Below is a small trained network, with its code and all its weights. Each question gives an input and a class and asks what happens when units are switched off, that is, made to give their printed mean instead of their output.

import numpy as np


def w(rows, s, z=0):
    codes = np.array(rows[::2]) - 128.0
    scale = np.full(codes.shape[1], s)
    scale[-1] = z or s
    return codes * scale


def f(y):
    return np.maximum(y, 0)


def log_softmax(a):
    a = a - a.max(-1, keepdims=True)
    return a - np.log(np.exp(a).sum(-1, keepdims=True))


def net(x, mask):
    res = np.array(x, float).reshape(1, 7) / 4 @ E
    y = f(res @ A[0][:, :-1].T + A[0][:, -1])
    res = res + np.where(mask, y, B[0][:, -1]) @ B[0][:, :-1]
    return log_softmax(res[-1] @ U[:, :-1].T + U[:, -1])


A, B = {}, {}
E = w([
[153,143,139,114,146,145,107,138],'x0',
[135,123,122,128,132,123,123,128],'x1',
[152,140,139,53,81,206,135,43],'x2',
[107,155,151,142,116,158,124,129],'x3',
[48,250,32,111,139,135,159,159],'x4',
[156,135,128,207,217,231,155,94],'x5',
[63,109,138,128,120,164,148,155],'x6',
],0.011)
A[0] = w([
[134,167,71,210,189,95,124,144,131],'n0',
[128,124,176,214,203,109,141,174,160],'n1',
[110,85,247,173,98,150,105,79,254],'n2',
[159,130,169,172,147,146,88,82,179],'n3',
[121,103,152,90,118,63,90,146,133],'n4',
[133,114,101,28,106,194,114,61,204],'n5',
[114,226,67,109,135,72,137,179,226],'n6',
[98,170,109,111,78,124,135,144,131],'n7',
[152,155,94,130,181,188,206,59,175],'n8',
[127,92,180,142,130,105,137,109,221],'n9',
],0.011,0.0088)
B[0] = w([
[114,163,126,173,156,160,107,126,201],'n0',
[172,123,110,198,189,163,135,161,211],'n1',
[211,65,139,110,152,93,148,207,240],'n2',
[211,95,162,97,181,136,64,140,185],'n3',
[141,154,179,139,82,150,52,164,186],'n4',
[97,131,145,38,59,84,86,136,229],'n5',
[31,159,63,80,154,239,102,153,252],'n6',
[91,98,76,101,109,203,132,99,178],'n7',
[64,202,87,143,153,208,89,188,210],'n8',
[246,15,105,156,105,96,76,255,199],'n9',
],0.0084,0.016)
U = w([
[197,66,127,162,84,146,72,183,245],'0',
[91,163,111,131,137,162,129,148,252],'1',
[220,59,167,228,208,119,167,108,84],'2',
[97,181,113,240,165,166,163,111,2],'3',
[188,79,231,107,2,90,125,135,30],'4',
[112,119,64,53,77,158,141,36,32],'5',
],0.0092,0.0048)

Each question gives the input, the list of numbers given to net, and the class t.
The units are the neurons (one row each of A and B). Each row of codes is followed by its name. A weight is (code - 128) times the scale printed after its matrix; where a second scale follows, it is the last column's (A, B and U).
mask holds one flag per neuron, in row order. A switched-off neuron (its flag False) gives its mean, the last column of its row in B, instead of its output. The means were averaged over made-up inputs and are rounded, as every weight is.
A unit's drop is (log p(t) with every unit on - log p(t) with that unit switched off) / (log p(t) with every unit on - log p(t) with every unit switched off).
The circuit of an input: a set's keep is (log p(t) with only the set's units on - log p(t) with every unit switched off) / (log p(t) with every unit on - log p(t) with every unit switched off). Starting from all 10 units, units are removed one at a time, each time the one whose removal leaves the highest keep (on an exact tie, the one counted first), for as long as the keep stays at least 0.8.
units of the circuit, in order: the units of the circuit, biggest drop first
most important unit: the unit with the biggest drop
k most important neurons: the k neurons with the biggest drops, biggest first
drop when u is switched off: that unit's drop, to one decimal
input [-3,-3,6,3,-8,0,-4], class 4: units of the circuit, in order -> [n5; n6]
input [-8,-5,-5,-4,8,2,1], class 3: units of the circuit, in order -> [n5; n0]
input [1,-2,3,6,-8,-3,2], class 4: most important unit -> n6
input [-2,7,1,5,-4,-2,0], class 4: units of the circuit, in order -> [n6; n8]
input [0,-7,-2,1,0,2,6], class 2: units of the circuit, in order -> [n5; n6; n4]
input [4,6,3,1,-7,-5,-4], class 4: units of the circuit, in order -> [n6; n8]
input [-2,4,7,1,-7,0,-4], class 4: units of the circuit, in order -> [n5; n6]
input [1,-4,2,-6,-8,-5,-2], class 4: units of the circuit, in order -> [n6; n8]
input [2,-8,8,-5,-6,0,-8], class 4: 2 most important neurons -> [n5; n6]
input [7,5,-6,7,6,1,-2], class 3: 2 most important neurons -> [n5; n0]
input [-2,2,-7,-7,0,6,2], class 2: 2 most important neurons -> [n6; n1]
input [3,-6,8,-5,2,4,-7], class 1: 2 most important neurons -> [n8; n7]
input [0,4,-8,6,7,3,-3], class 3: drop when n5 is switched off -> 0.1
input [-8,-4,-2,5,2,3,-5], class 3: drop when n5 is switched off -> 0.2
input [7,0,-8,-8,5,-4,-7], class 1: drop when n6 is switched off -> 0.2
input [-3,8,8,7,-8,-2,1], class 4: units of the circuit, in order -> [n5]
